Below are the code and all the weights of a small trained network. Each question names an input and a class and asks about switching units off, where a switched-off unit gives its printed mean instead of its output.

import numpy as np


def w(rows, s, z=0):
    codes = np.array(rows[::2]) - 128.0
    scale = np.full(codes.shape[1], s)
    scale[-1] = z or s
    return codes * scale


def norm(h):
    return h / np.sqrt((h * h).mean(-1, keepdims=True) + 1e-5)


def f(y):
    return y / 2 * (1 + np.tanh(0.7978845608 * (y + 0.044715 * y**3)))


def log_softmax(a):
    a = a - a.max(-1, keepdims=True)
    return a - np.log(np.exp(a).sum(-1, keepdims=True))


def net(x, mask):
    res = np.array(x, float).reshape(1, 7) / 4 @ E
    u = 0
    for l in range(4):
        y = f(norm(res) @ A[l][:, :-1].T + A[l][:, -1])
        res = res + np.where(mask[u : u + 3], y, B[l][:, -1]) @ B[l][:, :-1]
        u += 3
    return log_softmax(norm(res)[-1] @ U[:, :-1].T + U[:, -1])


A, B = {}, {}
E = w([
[131,100,148,96,115,105],'x0',
[66,101,36,144,115,58],'x1',
[122,146,120,84,97,64],'x2',
[105,75,134,145,107,124],'x3',
[108,181,110,191,215,89],'x4',
[253,135,146,184,130,25],'x5',
[139,160,186,161,150,145],'x6',
],0.0079)
A[0] = w([
[254,98,152,173,150,135,118],'0.n1',
[10,53,52,187,71,62,86],'0.n2',
[123,180,61,111,37,197,4],'0.n3',
],0.0061,0.0011)
B[0] = w([
[18,57,133,108,196,157,216],'0.n1',
[198,254,86,42,184,65,253],'0.n2',
[170,121,122,145,98,137,168],'0.n3',
],0.0094,0.0034)
A[1] = w([
[61,143,102,103,158,137,238],'1.n1',
[23,140,120,211,158,51,254],'1.n2',
[254,66,138,205,160,66,58],'1.n3',
],0.0077,0.0016)
B[1] = w([
[111,126,104,226,125,136,227],'1.n1',
[179,48,236,124,94,239,253],'1.n2',
[7,102,186,112,137,88,214],'1.n3',
],0.011,0.0036)
A[2] = w([
[152,120,207,231,151,165,225],'2.n1',
[13,1,145,151,67,161,184],'2.n2',
[15,150,138,96,97,115,6],'2.n3',
],0.0073,0.0013)
B[2] = w([
[211,174,163,199,125,151,252],'2.n1',
[126,133,195,17,42,3,254],'2.n2',
[84,45,224,215,144,194,148],'2.n3',
],0.0067,0.0049)
A[3] = w([
[147,206,150,201,253,116,165],'3.n1',
[118,254,173,34,104,107,219],'3.n2',
[6,49,119,119,141,248,2],'3.n3',
],0.0059,0.00094)
B[3] = w([
[142,76,3,95,137,105,254],'3.n1',
[135,70,180,143,97,51,247],'3.n2',
[75,114,171,138,151,97,198],'3.n3',
],0.012,0.0029)
U = w([
[77,75,108,168,122,108,251],'0',
[125,136,122,77,173,117,176],'1',
[2,60,144,167,144,112,12],'2',
[150,32,84,123,94,160,98],'3',
[151,167,126,95,106,138,47],'4',
[120,107,104,178,74,116,41],'5',
],0.0084,0.0026)

Each question gives the input, the list of numbers given to net, and the class t.
The units are the neurons (one row each of A and B). Each row of codes is followed by its name. A weight is (code - 128) times the scale printed after its matrix; where a second scale follows, it is the last column's (A, B and U).
mask holds one flag per neuron, layer by layer. A switched-off neuron (its flag False) gives its mean, the last column of its row in B, instead of its output. The means were averaged over made-up inputs and are rounded, as every weight is.
A unit's drop is (log p(t) with every unit on - log p(t) with that unit switched off) / (log p(t) with every unit on - log p(t) with every unit switched off).
The circuit of an input: a set's keep is (log p(t) with only the set's units on - log p(t) with every unit switched off) / (log p(t) with every unit on - log p(t) with every unit switched off). Starting from all 12 units, units are removed one at a time, each time the one whose removal leaves the highest keep (on an exact tie, the one counted first), for as long as the keep stays at least 0.8.
circuit, biggest first: the units of the circuit, biggest drop first
most important unit: the unit with the biggest drop
k most important neurons: the k neurons with the biggest drops, biggest first
k most important neurons of layer l: the k neurons of layer l with the biggest drops, biggest first
drop of u: that unit's drop, to one decimal
input [7,-4,-5,-3,-3,8,5], class 2: circuit, biggest first => (1.n3 0.n1)
input [1,-5,-1,-8,7,1,-6], class 3: circuit, biggest first => (3.n1 0.n2)
input [5,-1,-6,3,1,0,-8], class 4: most important unit => 0.n2
input [-6,7,3,8,8,5,2], class 3: 2 most important neurons => (3.n1 1.n2)
input [2,-4,-4,-4,0,6,5], class 2: 2 most important neurons => (1.n3 0.n2)
input [-2,-5,-2,4,-7,8,6], class 2: 2 most important neurons => (1.n3 0.n1)
input [2,-1,7,-7,8,4,6], class 3: 2 most important neurons => (3.n1 1.n2)
input [-5,7,0,2,-6,-4,-6], class 1: 2 most important neurons => (0.n2 1.n2)
input [3,-5,0,-4,-1,7,2], class 2: 2 most important neurons of layer 1 => (1.n3 1.n2)
input [-5,8,-3,6,6,-5,6], class 1: 2 most important neurons => (0.n2 3.n2)
input [-7,-1,5,7,0,-3,7], class 4: 2 most important neurons of layer 1 => (1.n3 1.n2)
input [1,-6,-4,-1,6,8,8], class 2: drop of 0.n2 => 0.4
input [8,8,-5,-5,0,3,-8], class 1: drop of 0.n2 => 0.7
input [-1,3,-2,-4,-4,0,-7], class 4: drop of 0.n2 => 0.2
